Here is a tiny trained network, its code and every weight. The questions are about switching its units off for an input and a target symbol, where a switched-off unit gives its printed mean instead of its output.

import numpy as np


def w(rows, s, z=0):
    codes = np.array(rows[::2]) - 128.0
    scale = np.full(codes.shape[1], s)
    scale[-1] = z or s
    return codes * scale


def norm(h):
    return h / np.sqrt((h * h).mean(-1, keepdims=True) + 1e-5)


def f(y):
    return np.maximum(y, 0)


def softmax(a):
    e = np.exp(a - a.max(-1, keepdims=True))
    return e / e.sum(-1, keepdims=True)


def log_softmax(a):
    a = a - a.max(-1, keepdims=True)
    return a - np.log(np.exp(a).sum(-1, keepdims=True))


def net(x, mask):
    ids = ['αβεηξπσ'.index(c) for c in x.split()]
    T = len(ids)
    res = E[ids] + P[:T]
    r = norm(res)
    for j in range(3):
        rows = slice(2 * j, 2 * j + 2)
        q, k, v = (r @ M[0][rows].T for M in (Q, K, V))
        z = softmax(np.where(np.tri(T) > 0, q @ k.T / 2**0.5, -1e9)) @ v
        o = O[0][rows]
        res = res + np.where(mask[j], z, o[:, -1]) @ o[:, :-1]
    y = f(norm(res) @ A[0][:, :-1].T + A[0][:, -1])
    res = res + np.where(mask[3:15], y, B[0][:, -1]) @ B[0][:, :-1]
    return log_softmax(norm(res)[-1] @ U[:, :-1].T + U[:, -1])


Q, K, V, O, A, B = {}, {}, {}, {}, {}, {}
E = w([
[37,75,220],'α',
[139,143,229],'β',
[255,132,151],'ε',
[61,241,160],'η',
[154,230,104],'ξ',
[158,202,108],'π',
[99,242,142],'σ',
],0.0055)
P = w([
[5,188,202],'0',
[143,143,142],'1',
[132,100,117],'2',
[118,91,75],'3',
[129,74,54],'4',
[142,69,42],'5',
],0.0026)
Q[0] = w([
[255,154,84],'head 0',
[97,139,129],'head 0',
[62,122,107],'head 1',
[224,118,101],'head 1',
[50,184,165],'head 2',
[55,155,172],'head 2',
],0.0084)
K[0] = w([
[121,154,4],'head 0',
[136,103,131],'head 0',
[128,131,108],'head 1',
[188,133,174],'head 1',
[221,111,59],'head 2',
[220,86,1],'head 2',
],0.0097)
V[0] = w([
[83,61,130],'head 0',
[127,2,164],'head 0',
[67,130,97],'head 1',
[119,123,235],'head 1',
[173,104,168],'head 2',
[68,150,114],'head 2',
],0.0069)
O[0] = w([
[208,185,86,85],'head 0',
[249,157,97,73],'head 0',
[159,222,203,104],'head 1',
[21,143,41,255],'head 1',
[190,192,41,149],'head 2',
[2,164,183,138],'head 2',
],0.0033,0.0052)
A[0] = w([
[160,2,168,13],'neuron 0',
[54,6,157,105],'neuron 1',
[226,46,70,118],'neuron 2',
[68,84,45,108],'neuron 3',
[80,28,130,109],'neuron 4',
[148,174,186,152],'neuron 5',
[76,160,165,119],'neuron 6',
[162,151,194,107],'neuron 7',
[104,136,194,4],'neuron 8',
[126,38,123,29],'neuron 9',
[71,136,149,128],'neuron 10',
[112,58,154,85],'neuron 11',
],0.0059,0.0022)
B[0] = w([
[13,164,11,161],'neuron 0',
[145,153,102,252],'neuron 1',
[138,71,166,169],'neuron 2',
[182,132,254,205],'neuron 3',
[207,158,81,209],'neuron 4',
[23,30,124,156],'neuron 5',
[186,89,32,225],'neuron 6',
[76,235,191,135],'neuron 7',
[130,105,88,152],'neuron 8',
[104,208,117,155],'neuron 9',
[207,120,113,226],'neuron 10',
[93,195,173,164],'neuron 11',
],0.0036,0.0042)
U = w([
[33,143,172,232],'α',
[119,59,2,124],'β',
[198,151,165,134],'ε',
[208,78,181,206],'η',
[137,118,147,1],'ξ',
[138,144,139,35],'π',
[136,150,122,35],'σ',
],0.0075,0.0049)

Each question gives the input, a string of symbols that net reads in full, and the target symbol t.
The units are the heads (2 rows each of Q, K, V and O) and the neurons (one row each of A and B). Each row of codes is followed by its name. A weight is (code - 128) times the scale printed after its matrix; where a second scale follows, it is the last column's (O, A, B and U).
mask holds one flag per unit, heads first, then neurons. A switched-off unit (its flag False) gives its mean, the last column of its rows in O or B, instead of its output. The means were averaged over made-up inputs and are rounded, as every weight is.
A unit's drop is (log p(t) with every unit on - log p(t) with that unit switched off) / (log p(t) with every unit on - log p(t) with every unit switched off).
The circuit of an input: a set's keep is (log p(t) with only the set's units on - log p(t) with every unit switched off) / (log p(t) with every unit on - log p(t) with every unit switched off). Starting from the 12 units with the biggest drops (on a tie, the unit counted first), units are removed one at a time, each time the one whose removal leaves the highest keep (on an exact tie, the one counted first), for as long as the keep stays at least 0.8.
units of the circuit, in order: the units of the circuit, biggest drop first
most important unit: the unit with the biggest drop
top k neurons: the k neurons with the biggest drops, biggest first
which heads matter: for each layer, one digit per head in row order, 1 if its drop is at least 0.15 and else 0, layers parted by /
drop of u: that unit's drop, to one decimal
input ξ π η ε, target α: top 2 neurons -> (neuron 0; neuron 11)
input σ β η π, target α: units of the circuit, in order -> (head 0; neuron 3)
input β α π, target α: which heads matter -> 100
input β α α, target β: units of the circuit, in order -> (head 0; neuron 4)
input ξ η β β, target β: which heads matter -> 000
input β ε α α, target η: which heads matter -> 101
input π α β β β, target η: which heads matter -> 110
input β α σ β σ ξ, target α: top 2 neurons -> (neuron 3; neuron 4)
input α β α, target β: top 2 neurons -> (neuron 4; neuron 6)
input ε α β α, target ε: most important unit -> head 0
input α ε α, target η: top 2 neurons -> (neuron 3; neuron 2)
input β β β α β, target η: top 2 neurons -> (neuron 3; neuron 0)
input β β α β, target ε: drop of neuron 3 -> 0.2
input β α β β, target ε: drop of head 1 -> 1.0
input σ π ξ, target α: drop of neuron 3 -> -0.1
